Where the symbols take the items:
z822: ω>z736, τ>z555
z799: ω>z585, τ>z289
z477: ω>z709, τ>z942
z271: ω>z429, τ>z976
z530: ω>z822, τ>z887
z393: ω>z315, τ>z37
z707: ω>z581, τ>z762
z805: ω>z711, τ>z269
z642: ω>z858, τ>z742
z645: ω>z38, τ>z319
z762: ω>z477, τ>z707
z37: ω>z821, τ>z393
z429: ω>z72, τ>z728
z838: ω>z734, τ>z11
z942: ω>z707, τ>z477
z715: ω>z11, τ>z734
z289: ω>z805, τ>z799
z315: ω>z728, τ>z72
z248: ω>z115, τ>z312
z72: ω>z37, τ>z315
z887: ω>z271, τ>z530
z821: ω>z159, τ>z596
z613: ω>z269, τ>z711
z976: ω>z530, τ>z271
z508: ω>z762, τ>z581
z709: ω>z333, τ>z618
z734: ω>z542, τ>z715
z618: ω>z942, τ>z709
z953: ω>z312, τ>z115
z581: ω>z492, τ>z508
z149: ω>z715, τ>z542
z312: ω>z838, τ>z248
z333: ω>z319, τ>z38
z585: ω>z508, τ>z492
z38: ω>z618, τ>z333
z736: ω>z645, τ>z924
z596: ω>z393, τ>z821
z858: ω>z596, τ>z159
z115: ω>z642, τ>z953
z555: ω>z887, τ>z822
z269: ω>z799, τ>z805
z728: ω>z976, τ>z429
z542: ω>z613, τ>z149
z159: ω>z742, τ>z858
z711: ω>z149, τ>z613
z492: ω>z289, τ>z585
z924: ω>z555, τ>z736
z742: ω>z953, τ>z642
z11: ω>z248, τ>z838
z319: ω>z924, τ>z645

The rows follow the links: the fewer symbols apart two items are, the more alike their rows tend to be.

Each row is also shifted at random along 3 hidden directions that mean nothing.

Known rows, each with its item:
[-51,  49, -15,  26, -10,   6,  29,  10, -27,  39, -39,  15,  -9,  39, -21,  62, -83, -19,  28, -16, -13,  16,  11, -17,  37, -11,  27,  39]: z585
[-11, -10,  -1,  -6,   5, -13,  68,   1, -17, -31, -26,  21, -38,  11,  34,  -4, -15, -15,  -7, -32, -19,  76,  23, -25,  22,  26,  67, -22]: z728
[  1,  61, -28,  35,  12,  13, -49,  30, -14,  16,  -7,  -1, -14,  26, -27,  22, -13,   3,   0, -26, -21, -31,  10,  43,  20, -47, -67,  -9]: z709
[ -9,  60, -40,  50,  26,  14, -15,  33,   0,   9,  -4,  34,  -7,  45, -33,  19,  -6, -36,  13, -35, -31,  -4,  22,  24,  44, -18, -27,  -4]: z645
[ 70, -27,   3,  -3,  19,  16, -25,  17,  19, -16,   8,  32,  19, -52,  -5, -22,  25,  21, -14,  -4,  17, -50, -16, -45, -58,  43, -36,  17]: z11
[ 66, -39,  -5,  -8, -26, -19,  46,  23, -42,  43,  28, -16,   9, -32,   7,  34, -12,  -2,  46,  79,  42,  52, -38, -18,   0,  24,   6,  -8]: z858
[-28,  52, -23,  48,  47,  12,  19,  40,  30,  16, -10,  30,  16,  38, -46,  12, -20, -45,  25, -23, -25,   7,  29,   0,  63,   8,  -8,  35]: z736
[ 84, -48,   2,   8, -10, -13,  23,  34, -17,  28,  49,   5,  21, -57,   7,  19,   3,   0,  31,  66,  49,  28, -30, -13, -16,  23, -12,  -6]: z642
[ -4,  -4, -15,   0, -24, -41,  59,   6, -39, -22,   8,  -8, -29,  40,  43,  18,  -2,   1,  17,  -3,  -2,  87,   5, -16,  40,   7,  45, -54]: z542
[-85, -41,  64, -13,  10,  10, -21, -36,  58,   7,  -6,  -3,  36, -62, -15, -40,  33,  -1,  -2,  32,  21, -31, -12, -16, -56,  32,  -1,  42]: z72
[ 35,  58, -25,  20,  45,   2, -30,  20,  47,  12,  10,  10,  19,  53, -45, -27,  30, -32, -17, -25, -55,  14,  37,  59,  69, -19, -27,  20]: z38
[ 40, -23,   1,  12,  13,  20,  17,  22,  32, -22,   3,  49,  10, -50,  -9,  -9,  18, -25,  14,  15,  23, -27, -12, -64, -48,  45, -11,   1]: z159
[-78,  39, -26,   3, -52,  -7, -47, -29, -40, -18,  22, -60, -25,  39,  40,  12,  12,  45, -20, -15,  -9, -18, -13,  55,  11, -71, -57, -68]: z707
[ 46,  37, -32,   8,  29,  -2, -45,  22,  15,   1,  21,  -8, -13,  51, -19,  -5,  41,   3, -32, -35, -61,  -7,  30,  58,  50, -32, -29, -14]: z618
[ 61, -20, -14,  21, -10,  11,  26,  45,   5,   9,  17,  44,  23, -45, -13,  18,  -6, -33,  43,  51,  48, -16, -24, -47, -22,  45, -17,  -1]: z742
[-11, -28,   7,  14,   3,  13,  14,   1,  21, -23,  -4,  43,  17, -57,  -5, -16,  10,   0,  23,  23,  41, -41, -18, -69, -54,  34, -10,  -1]: z821
[ 41, -27,  19, -59, -24,   5, -33, -44,   1,  41, -32, -58,  18,  26,  12,   6, -22,  26, -25,   5,   6, -51,  -5,  53,   1, -33,  26,  39]: z492
[-14,  38, -41,  34,   1,  17,  36,  38, -12,  15, -30,  47, -16,  30, -25,  45, -53, -25,  29, -16, -11,  12,  24, -22,  37, -12,  23,  19]: z822

The symbols that take the first to the second take the third to the fourth. What is the fourth?
Answers are names.
[ 17, -19,   8,   4, -27,  32,  -3,   5, -17,  45, -28,  18,  28, -63, -15,  51, -65,  11,  43,  55,  62, -84, -43, -56, -63,   7, -24,  48]
: [-94,  41, -14,  37,   4,   2,  41,  15,  -7, -19, -15,  33,  -9,  24, -11,  25, -34, -38,  21, -29, -21,  39,  25, -28,  14,   5,  21,  -6]
:: [-44,  10,  10, -20, -10, -18, -54, -57,   1, -50,   6, -58, -25,  37,  35, -35,  48,  41, -50, -46, -33, -18,  18,  48,   1, -43, -25, -41]
: z858

[ 56, -45,  12,  -1,   4,  21,  11,  11,  15, -52, -13,  47,  -7, -49,  12, -14,  18,  -1, -21, -15,  21, -47,  -4, -73, -61,  28,  -6, -10]
: [ 30, -39,   7,  -3,   5, -36,  38,  -4,  -5, -19,  42,   1,   0, -19,  25, -24,  49, -13,  -2,  19,   6,  76,  -9,  -8,  12,  38,  32, -33]
:: [ -7,   1, -12,  35, -12, -46,  47,  30,  -9,   9,  64,  -2,  24,  -1, -10,   4,  24, -41,  59,  62,  28,  69,  -7,  -8,  29,  26,   5, -20]
: z11

[-48, -38,  43, -23,  -1,  22,   4, -34,  24, -29, -16,   8,  10, -45,  11, -31,  16,  11, -25,   2,  17, -51, -11, -35, -72,  23,  12,  15]
: [-37,  49, -11,  21,  31,   8,   2,  27,  16,  52, -43,  12,  22,  46, -65,  35, -68, -22,  40,   1, -24,   2,  23,   2,  49,  -4,   7,  75]
:: [ 53, -16,  11,  -3,  29,  -1, -16,  18,  26,  -5,  34,  28,  49, -57, -18, -26,  42,   0,  15,  35,  22, -20, -17, -31, -44,  52, -33,  16]
: z618

[ 20,  37, -12,  11,  43, -13, -51,  11,  48,  49,  17, -21,  42,  45, -56, -17,  28, -26, -16,   8, -36,  -2,  31,  89,  71, -22, -22,  32]
: [ -8,  62, -49,  37, -25,  29, -13,  31, -50,  58, -28,   0,  -4,  35, -28,  87, -78,   3,  36,  -2,  -1, -49, -16,  23,  29, -51, -55,  20]
:: [-39,  -4,  -1,   7,   5,  -2,  56,  13,   0,  23, -31,  35,  -9,  12,  -8,  23, -54, -40,  31,   8,  -4,  53,  11, -16,  44,  13,  66,  31]
: z887

[ 47, -26,  41, -27,  25,  27, -26, -22,  50,  -4, -32,  20,  29, -32, -14, -37,  -1,  21, -32, -13,  12, -84,  -2, -36, -65,  29,  -6,  55]
: [-28, -19,   6,   3,  -4, -30,  80,  -8, -21, -21,  -3,  18, -27,   3,  21,  11, -16, -16,  15,   1,   4,  83,   2, -19,  20,  14,  63, -25]
:: [ 37,  -4,  -6,  27,  26, -22,  23,  26,  29, -29,  50,  41,  16, -38, -12, -26,  65, -21,  17,  24,  17,  34,   1, -29, -12,  47, -23, -33]
: z508

[-12,  53, -32,  39,  20,  21,   5,  36,   7, -14, -17,  47,  -8,  50, -29,  20, -20, -27,   7, -49, -38,  18,  35,  -1,  45,  -1, -19,  -1]
: [-25, -47,  41, -45, -11,  -2, -32, -61,  16,  22,   5, -48,  14, -28,   6, -40,  24,  25, -36,  26,  -1, -33,  -4,  54, -23, -28,  -6,  20]
:: [ 65, -68,  27, -68, -26,  16, -20, -45,   6,  -9, -32, -13, -12, -21,  36, -35,   7,  43, -58, -26,  -5, -59,  -2,   9, -34, -17,  29,  -1]
: z822

[ 66,  28, -22,  -5,  12,   7, -50,  -3,  -3,  17,  -7,  -2,   2,  30, -14, -10,  21,  11, -34, -33, -35, -41,  16,  63,  20, -42, -50, -11]
: [-37,  16,  19,   1,  -1, -28,  36,   5,  -1,  64, -19, -11,   7,  37, -26,  34, -54, -22,  50,  36,   4,  69,   8,   2,  57,   0,  78,  47]
:: [-18, -36, -11,   9, -44,  37,  22, -10, -37, -40, -24,  26, -35, -45,  44,  33, -29,  24,  -5,  -7,  51, -64, -26, -73, -73,   0,  -6, -27]
: z319

[-67,  -5,  39,   6, -11,  24, -25, -17,  16,  26, -13, -15,  38, -59, -29,   8, -33,   4,  38,  48,  40, -71, -24, -35, -72,  24, -23,  70]
: [-47, -51,  43, -30, -36,  17, -11, -46,   6,  27, -24, -37,  25, -42,   7,   2, -33,  25,  -8,  43,  34, -50, -22, -25, -49,  -6,  15,  27]
:: [ 10, -19,   7, -30, -73,  35, -15, -30, -51,  13, -64, -26, -29, -14,  38,  47, -85,  46, -15, -14,  35, -98, -41, -27, -50, -41,  18,   5]
: z37

[ 11,  61, -17,  23,  32,   9, -59,  14,  10,   8,  12,   1,   8,  29, -30, -13,  15,   6, -20, -46, -51, -39,  26,  52,  28, -17, -67,  22]
: [-42, -14,  46, -38, -17,   4, -32, -53,  16,  51, -27, -58,  34,   5, -16,  -7, -24,  31,  -4,  40,  16, -56, -22,  24, -16, -20,  14,  53]
:: [ 46, -14,   3,  -5,  19, -48,  41,  18,  24,  23,  37, -12,  33,  10, -15, -26,  35, -42,  26,  32,  -6,  87,  12,   5,  53,  39,  48,   6]
: z858

[ 72, -54,   2, -11,   0, -29,  35,   7,  -7,  24,  33,   9,  25, -43,   2,  -8,  23, -12,  28,  67,  26,  52, -20,  -3,   6,  35,  14,  -8]
: [ 12,  33, -28,  -5, -31,  -5, -40,  12, -37,  14,   2, -44, -18,  47,  15,  34,  -8,  12,  -8, -11,  -8, -23,  -5,  62,  42, -73, -36, -40]
:: [ 27, -33,  10, -49, -44,   2, -34, -24, -27,  26, -10, -51, -10,   0,  22,   1,  -8,  38, -30,  15,   7, -51, -12,  48, -11, -50,  -6,  -7]
: z734

[ 48, -39, -11,   7, -30,  35,  17,  12, -17, -21, -19,  46, -29, -58,  12,  24, -19,   4,  10,   3,  51, -68, -30, -85, -71,  17,  -2, -17]
: [  6, -44,  -6,   1, -27, -24,  59,   3, -52,  10,   5,  -2, -22,  -9,  41,  22, -24, -13,  20,  31,  23,  72, -13, -19,   4,  17,  51, -38]
:: [-73,  36,   2,   9,  26, -11,  26, -13,   8, -19, -19,  12, -11,  59, -13, -15,  -8, -17,   8, -44, -42,  61,  25,  -7,  27,   7,  48,  21]
: z805

[ -9,  51, -30,  29,  25,  21,  24,  30,   5, -17, -35,  45, -34,  33,  -5,  12, -18, -28,  -4, -68, -33,  24,  30, -29,  41,   9,  14, -11]
: [-24,   3,  -1, -19, -22,   5, -48, -31, -25,  -5,  23, -46,  -4,  -1,  23,  -3,  16,  38, -28,   7,  -2, -21,  -9,  66,  -4, -54, -49, -27]
:: [-44,  57,  -3,  31,  51,  15, -30,  19,  31,  42, -11,  20,  28,  29, -65,  17, -38, -23,  20, -17, -43,   2,  22,  27,  43,  -3, -26,  69]
: z942

[ 32, -12,  -4,  11,  21, -46,  27,  31,  16, -45,  50,   0,   9,  -4,   3, -37,  78, -32,   3,  10, -14,  90,  16,   1,  29,  47,  14, -42]
: [171, -40, -14, -10,   0,   7,   8,  35, -14, -22,  18,  56, -17, -40,  22,  -5,  33,  13, -17,  -6,  16, -18, -21, -39, -25,  38, -16, -24]
:: [-32,  19,  12,   6,   3, -43,  55,  -2,   1,  26,   3, -22,   1,  52,  -7,   8,  -6, -16,  33,  24, -13,  88,   8,   6,  67,  25,  74,  17]
: z715

[ 29,  -6,  -7, -25,   5, -23,  42,  -6, -19, -25, -16,   6, -32,  57,  25,   0,   0,  -1,  -8, -43, -32,  73,  22,  -3,  46,   3,  69, -16]
: [ -4,   9, -11,  37,  10, -26,  24,  24,  12, -30,  77,   9,  23, -25,  -2,   1,  56, -37,  38,  48,  22,  55,  -7, -20,  -8,  43, -17, -25]
:: [-50, -14,  29, -24, -17,  23, -31, -25,   6,  -9, -33, -13,   3, -15,   8,   1, -27,  34,  -8,  -6,  28, -71, -27, -28, -64,  -8, -11,  15]
: z581

